Each row is followed by its class number.
[-252  -84   34    3 -122  -17  234  -38  -81  127  133  264 -167  -80
 -437  342  243   51  219  -27  119 -128 -140  106  277  -19  226   -2
 -547  -61   17  143  -15  163 -321    3 -115  251  102]
1
[ 103 -143 -205  -62 -266    1   87 -302  -86   65   95  244  -17  -74
 -264  464  187  139   77   83 -278 -216   65 -106   56   17  -53  250
 -237  -64  -80  286  309  139 -253  -20  103  245  451]
2
[  -4   -5 -154  231 -306   -6  372  -86   -1 -108   87  324  145   44
 -294  390  216  262  242  105 -410  -41  -76  -17  -11   15   34  -14
  176 -120   54  204  208  -16  -65   19 -138  327   57]
0
[ -41   -5 -221  112 -502   87  153 -288 -196  115   -7  122  152  296
  197  368   82 -114  374   64 -153 -148  205 -139  -68   44   15  175
 -125   82   96  -20  111  -21 -113  -59  108  257  418]
0
[ 173   86  375  156  -59  -18 -102  269   43   10 -171  264 -131 -323
 -112 -349   -9   32 -303  -89  -42  298 -129  133   50  -50  -47 -118
   57 -193 -236 -125  231  227   74 -220   15  210  -29]
4
[-189   17   51  164 -146  -53 -149  -35  -65  122  145  164 -318   10
 -265  333  227   28  -82  -46  177   14 -215  172  217  -25  498   27
 -753 -153  117   30   33  387 -327   97  -38  108  -18]
7
[ -48  123   13   35 -182 -125  244 -286 -241    4   94    5   65   -8
 -245   48   92 -198  168 -108 -107 -488  169  109  -41   50 -295   29
 -275  236  278  251  226  200 -107 -120  130  204  394]
7
[ 157 -116    8   63  -48  -37   85   59  -20   15   96 -177 -293 -112
 -453 -173  181  269 -198  -64   -1 -104  -25  -26  -10 -100 -281  -87
   45 -104  -74  332  -87   -9  -25 -162  -90  -59 -134]
0
[ -88  135 -149   50  -80  -76  139 -415  -62   44   -9   -6  110 -149
  -42  201  180 -259  281   64 -169 -185  121   77  -32   25  -69  205
  -86   92  291   99  134  215 -116   45   17  248  393]
7
[-307  -43  -53   61 -254 -117   15  -45  -86   14  352  108 -241 -198
 -214  373   44   81 -206  -12  186 -199   82  -34   30  -69  172   48
 -663 -211  215   33  -52  333 -319  127   34  -30  -78]
4
[ -67  104  -94  -33   12 -195  -46 -134   97  163  -38   47   44 -146
   18  132   80 -182  190 -107   32 -243  289  -37   30  192   25  199
 -432  327  163  -14  123   13  -42  -36  221   71  231]
6
[  18 -140  -35  109 -106  -74  210 -166    0  -75  100   84  103  327
  266  112   87  252  355   -5 -144 -116  157 -265   45   98 -116  -12
    1  178  122  272  199  -54 -131 -289  145  114  190]
2
[  98  -19  -80   25 -344  134    2 -170 -133    5 -294  137  195  -57
  -83  264  315  236  285   98 -170 -367  -70  -37   37  -31  139  121
 -308   68   79  230  381  237 -135   10  237  378  284]
0
[ -64  139   67   56    0 -119 -216  380  173  -97   24   87  -33   92
  177  203  -53  419 -481  -85  123  -90  -55 -266   64 -144  230 -371
 -293  305   82   25 -241   84 -205  105  196  -97 -116]
3
[-296 -120   44   12 -183  -62   82 -253 -196   95  147  203 -309 -194
 -290  347  230 -143  -55   21  263  127  191  -10  132  -90  -35   47
 -774 -280   -8  122   79  220 -433  228  -94   86  161]
4
[ 176   48  -87   47 -148  -70   56 -251  -17   65  -13  -24  208 -176
  213  195  331  -97  245  116  -90 -184   96 -187   -9  109   40  169
 -273  -89  112  192  441   26   14  211  102  -97  171]
3
[-103   23   90  105 -139  106 -104  -21 -147  110   47 -134 -101 -199
 -577  -26   20 -264 -133 -215   -4  -84  -27  152  -33   89  215  -37
 -276  -70  -61   67  -82  198  -54 -335  184  -81 -146]
1
[ 244   49   -3  104   52 -103 -164  178 -250  174 -211  -93  -73 -252
 -442  -62   32   31 -296    8 -136   55   90 -113 -116  -58 -134    9
  406 -150 -346  145 -263   46  165  -42   19 -239 -326]
2
[-367  -29  119  280 -358 -151   58   22  -64  136  242   57 -225 -178
 -311  330  234   23 -104  -31  124    0 -199  167  157  -89  347  -68
 -614 -281  194    1    8  223 -265   45 -111  145 -161]
4
[-328   92 -138  178  -54 -210  192 -148  -18  129  243  209 -167    0
  -73  505  107   10  221 -137   75  -47  -76   12  256   77  293   37
 -255  250  202  164   68   10 -372   32   20 -131   55]
3
[ 147  -13  244  327 -177  -56  121  156  -97  154 -152  -61    2  -68
 -109  -61  -19   -5 -124  -41   29  186 -168  -78  145 -275 -254 -169
  170 -221 -122 -278   -6  -40  104 -274 -204  236 -153]
3
[  48 -123   75 -108  -76  330 -129  -55 -140   51   75    1 -255  -66
 -418  140  229  -57  -67  -42  188  161  -37  -56   41 -100   93   79
 -129 -155 -217  -37    3  156   46  -75    9   23 -102]
0
[ 123  -78   24  130 -344 -187  205 -244 -180   44 -126  218    3  319
 -252  318   57  219  -97  249 -193 -387  176 -143   11  -89 -130  -80
  539   64  136  185   39   -3  -17 -248    0  249  348]
4
[ -50 -128 -129 -126 -154   18    5 -349  -61 -207  177   71  -19   99
  -16  112   78  -12  326  -78  -61 -232  275  -87   69   66 -361  188
 -183  480  124  359  358   82 -248  -12   54  132  514]
7
[ -29   97  -79   63 -233  225  133  -55  222 -110  198   57 -285  -99
 -589  144  -90  141 -243 -128  -97  203 -294   57  -18 -136   -4  -53
   11 -117 -138  234   76  -36 -138 -208 -128  -25 -148]
4
[-101  -19  301  231 -116   55 -124   51 -250   -6   68  214   -5 -329
 -189  -69   16   -2  -40 -160   74  164   35   28   57 -143 -350   74
 -280 -146  -71 -199   91  200  -55 -208 -126  158 -107]
3
[-117  -32   92  268 -326 -166 -201  -24 -235  262   -9   56 -276    9
 -181  359  176  119 -196   14  114  -40  -70   -7  109  -66  306  104
 -496 -357   51   25  -99  282 -228   24   -6   42  -72]
1
[-215   47 -238  106 -114  -63 -102 -368  -13  -22   -1   -8  203  214
  199  168 -162 -138  226   77  -80 -122  124   -1  -33  102  226   70
 -350  100  223    9  220  153 -116  140  297  112  401]
6
[ -63  223  252  321 -250 -179  194  162   81  176  156  220   18 -609
  -60  -94   67 -153 -121  -63   33  313  -77   -1  139 -152 -280    8
 -192 -250  -89 -122  110   -3   55 -110  -86  167 -136]
6
[  54  -24 -120  113  -40  271   67  -24 -115 -145  196  -44  -95 -138
 -654  100   57   56   37  -56 -180   45  -58   27 -102    3   79   53
   34  -56 -290  221   41  178 -101 -123   95   30 -223]
5
[-209  101  234  206 -232  110  258   51 -190   26  271   57  188 -164
 -249   93 -204 -175  -54 -134   54  427  -47   29  -37 -370 -555  -77
  -24  -61 -222 -285   69  -92  172 -181  -87  347  -40]
1
[ 168   71  278  164  -71  136 -293  186   -8  117 -137   86  122 -424
  -56 -117   91  -15   12 -179   77  272 -121 -216   25 -115 -186 -131
 -128   32 -150 -113  137   80   87 -218  -63 -125 -320]
4
[-331  204   30 -121   32  -10 -154   57  232 -225  138   51   49 -260
  -37  271  212   15 -399    9  239  -45   20   65  204 -129  240 -205
 -558  225  259  144   45  147 -218  303  128  -85   24]
3
[  45  155  205  119   66  154  116  188 -153  151 -112  518  268 -462
 -190    0   47  -42  -44  -24  -57  369  -96   63  174 -166 -345  -86
  288 -200 -272 -189  -59  -98  117 -278   20  104 -210]
4
[-259   21  -27  133 -165  163   96 -220 -290   43  191   -4 -290 -113
 -347  286  250 -160  213 -106  196  -77  -54   58  227  -34  246  211
 -301  -59  -37   93  128  118 -309   13   92  -96   -7]
7
[ 392 -240  -68   41 -188  166 -181  139   23   41 -157 -203 -264  -27
 -193  -56  173  249 -214  -22   35   44  -91 -171 -151 -150   89    2
  251  -45 -191  133 -222  -85   89 -260  -84 -245 -372]
4
[ -70   60 -113   23 -202  -73  135 -356 -182   22  176  -12  147  237
    1  296  154 -136  314  155 -155  -54  260 -141 -154   80  -77   66
  122  169   64  151  119   34   36   80   -8   66  323]
6
[-353  137  271  -93 -131 -101 -134  191   24 -148  242   -2 -172  -25
   -8  232  275  103 -581  -55  261   45    3  -45  222 -153   98 -177
 -538   74  159  -66   17  204  -62  138   -6 -109    2]
0
[-148 -100   16  -42 -165  148   96 -273 -157 -126   40  129  223   67
 -192  238 -213 -101  274  -16  -79 -322  156 -208  -62  102 -132   61
 -200   61   23  189  123   11 -247   99  177  242  155]
1
[-207   91   70  177 -426  -67 -104  146  106   40    6  -49 -260 -234
 -238  192  226   84 -168   53  256  -88 -207  156  267  -42  483   44
 -682   -1   91   63  225  263 -374  161   -7   60 -281]
5
[-191   42  -13  128 -260  -57   81 -250 -195  -85 -122  289   67  204
  -59  311  174  294  225   23 -304 -209  149  -17  -94   51  -14  -57
  175   94  276  104  281  130 -147   36  228  384  349]
7
[ 258 -121  481  188 -121  -61  -71  247 -196  109  -16  171   11 -334
 -334 -186  175  190 -230    4   32   68 -234  -61  185 -264 -374  -80
  -37 -199 -228  -37   43  195  178 -375 -207  189 -225]
7
[-146   69   78  132 -331 -359   94  -57  137  -29  261  223   50   30
  116  242   58   93  -21   18  -70 -206  251 -143  -72  110   88   -7
 -596  -34  286   -1  327  121    2  -41 -191  -21  215]
2
[ -89  160   97  279 -131  -78   45  316  -48  111  310 -267  117 -418
   64 -205  125 -219   56 -212   72  -53 -216   22  197  -79  -97  116
 -279   -3   72 -209   15   59  249 -104   -6 -112 -278]
0
[-368   16  131   55 -342  -45  101   20 -128   36  357  -37 -141 -253
 -366  497  127  -40   26   14  257  -51  141  101  154 -113  118    9
 -442 -134  -28  120   52  236 -300   78  -53  330 -147]
3
[-380   82  121  101 -309   85   81   24 -191   31  179   -1 -133 -335
 -362  474  365  -34 -118  -21  186 -109   -5   62  167 -176  192  -42
 -329 -400  175   -1 -108  180 -158  144  -41  166 -238]
0
[  32  154  223  356 -242   35   66  -21  -75  259  211  -56   76  -99
  -35   20  101 -395  231 -125   51  303  -22   43  123  -35  -74   23
   21  -56 -103 -246  122  -56  110 -440 -222   46    1]
1
[ 203 -119  -48   45  188   49   38  -13  -90  110 -207 -100 -106   89
 -311   26   50  152   37  -50  -70  -68  -97  -99  -21   74  170  -55
  -46 -103 -109   41  -18  183  -24 -254  217  -18 -247]
5
[-106   59  -97   14  -99   34 -103 -255 -154  -37  108  150  144  111
   17  307  176   74  199   40 -101  -80  344 -242 -142   64  -60   74
 -136   12   92   78  295    9   67  186  189  -52  257]
2
[ 187   43  350  186  -93   -5  186  195 -237   16 -140  149   52 -426
 -183  -53  -46  119  -65 -129  -86   -8   -9 -148   62 -203 -578  -85
  294 -340 -169  -12   88   84   70 -248  -46  292 -263]
5
[-383   28  165  145 -318 -228   35   52  -89   54  301 -157  -35 -259
  -38   27  100 -166 -166   27  156 -179  -82  175  -26   61  449  -69
 -510 -250  322  -19   88  352  -24  164  177  -58 -203]
1
[-143   45   82  -94 -113  105   40 -143 -227  -44   96 -306 -133 -247
 -322 -139   23 -106 -133 -113   77 -237   71   21 -127  -67 -156   35
  -99  143  -78  177   57   96  -61 -156  221 -193   64]
5
[-108  151   20   36  176 -179  -66  240  212 -299   94 -189  -33   57
  237   79  165  446 -408  -11  -76   48 -286  -26  105 -119  210 -120
  -55  271   99  179    2   52  -98  209   85 -176 -152]
7
[  48   82  -98  -18  -60  181 -114  -98   24   17   82 -369 -131  -76
 -351   71   43 -141 -235    4 -167  161 -208    4 -163    1  311  204
  321 -227 -140 -192   50  102  330 -119  119 -216 -242]
7
[-340   85  -11  436 -427 -202   43  -23   83  141  413   71 -135  -85
 -224  475  158  243   17   51    0  137 -115   24  139  -87  271 -103
 -533 -221  148   81    5  170 -425  -60 -201  150 -161]
7
[ 122 -142   12   97 -186  114   28  120  112  -70  303 -185 -139 -249
  -96 -182   34   56 -172 -208   44  -92 -200 -133  -41  -66    5  -87
 -203  -33  -25  117  -41  -92  -32 -219   59 -273 -262]
6
[-213  239  213  153    2  -86 -334  114 -175  -91   30   22   70   35
   18  429  147  210 -381 -150  138   13  142  -58  -63 -189   21 -214
 -488  218  176   12  -66  233 -142   60  117  -36 -141]
4
[ 205  167   83  379 -154  -95   76   93   34  289   50  409  140 -202
   41  292  -55  105  -63  107  -53  192 -186   90  114 -235   85   79
  -42 -367  -98 -184 -126   98   32 -353 -231  284   21]
1
[  22  -28  -75 -162 -137  161  -77  -48 -148  -81 -153   62 -163  -27
 -214  -61   33  261 -341   70 -137   64 -121  141 -143    4  116   69
  431  -75 -135   44  137   91  -12  -20  270 -207  -41]
1
[-234 -149  -16    3 -235  215 -128 -141 -157  130  228  -55 -201  -34
 -538  445  130   71   86   39  224 -101 -141   95   63  -62  409   33
 -530 -221  -65   54    8  210 -287  119  127  234 -186]
6
[  -9   43 -141   51 -249   20  261  -66  -30  -72  112  207  195  -20
  -45  297  232  198  264  254  -85  -84  205   72   42  -35  -77   87
    4   90  -74  198  215  -55 -196  135  -48  352  190]
0
[-155  -28   14  -92 -129   -6   27   50   57   44  245 -361 -137 -202
 -276  120   24  -40 -153  -67   40   56 -170   91   78   -2  -22  215
 -347    2 -213  -38  127  -89  -77  -15  -91 -100 -233]
5
[ -41  -30  352  132 -457   86   35  354 -104   46  -72    2  -20 -291
  -52 -273  -22  -31 -122 -126  110  151 -263  -12   83 -141  -41  -71
  -27  -97 -217 -171   83  -25  107 -203  -40   10 -323]
1
[-364  -12  -45  331 -213 -155  290 -205 -151   55  387 -159 -257  168
 -297  515  -35   57  -87  -12  102  -78 -166   -5   79 -178  249   77
 -621 -266  126   -7  -40  237 -333   50  -19  222  -13]
3
[ -43   28 -273  125  -85  -94  113 -347  109  -10  -55  314   52  110
 -288  270   68  -13  484  113 -195 -149  101   55  147  129    9  230
  -53  313  101  258  318  -19 -251  206 -134  313  501]
1
[  65   20   -4   97 -359  -24   87 -261 -282   85 -210  -25   92  144
   -1   57  123 -183  120   47 -124 -350  -17 -132  -30  -50 -143  204
  -17  145  220   35  178  136  176   -4  230  196  304]
5
[-272  203  -34 -158  216   15  148  140  -14 -186  -79   88   43 -130
  122  164  112   71 -323  -78   42  119   40   -5  223 -169 -114 -121
 -201  144  -23  152 -247   20 -302  106  188  -18   42]
2
[ -44  -26   56   85 -187 -192  223 -184 -210 -121  -78  136  109   -6
  -99   37    0  -84  -34  141  -78 -382  181 -150  -85   29  -17  185
 -259  -24  104   70  238  162   71  187  233  121  177]
7
[-605  214   76 -164  -72  -83  103  150    3 -251  307 -177  -80 -139
   97  178  -90 -109 -233 -181  304   -6  254  -50   31 -178 -128 -117
 -152  478  157    3 -216    5 -108  213   67  -69   -6]
0
[-425  141  -26  232 -168  -56   83  -43  -69  122  195    6 -165 -418
 -136  399  287 -209  157  -95  241  -15 -181  148  357  -77  408  296
 -777 -195  104   68   16  171 -348  244  -35   25  -78]
1
[-552  198  165  -84 -257 -136  -77  281   48 -228  317 -200  -49   10
  135   90   18  274 -325  -98  107   44   39   15 -125 -109    9 -324
 -288  289  180  114  -93  117 -121  294  108   37  -97]
3
[  43 -189 -111 -246 -167  410   34  -70  -21 -184  -24 -141 -332  167
 -384  -50  159  108   56 -130   54   40  -89  -17    0   29   -1   97
 -115  -23 -188  207  127  -12  -82  -46  148   32 -149]
6
[-184  107  147  -82 -286  145   19  -12  -66  -19  225 -213 -209  -84
 -550   77  110 -173 -208 -116   50  165  110  148 -127    4 -128 -115
 -105  -64  -87   73   27  128  -41 -109 -103  104 -170]
0
[-123    4  111  279  -82 -164 -130 -116   37  133  390  166 -230  -64
  -76  434   69  119    0  -38  255 -146   52  -53  120  -99  132   55
 -899 -248  229  129  -59  272 -334   48 -169  220   54]
5
[ -70   50  103   -1  -79 -100  206 -112 -212   92   84  193  105   39
  -45  243  -41 -148  248  -70   20 -350  151 -118   64  100 -149   65
 -160  156   99  115  124   59  -76   -2  192  213  165]
4
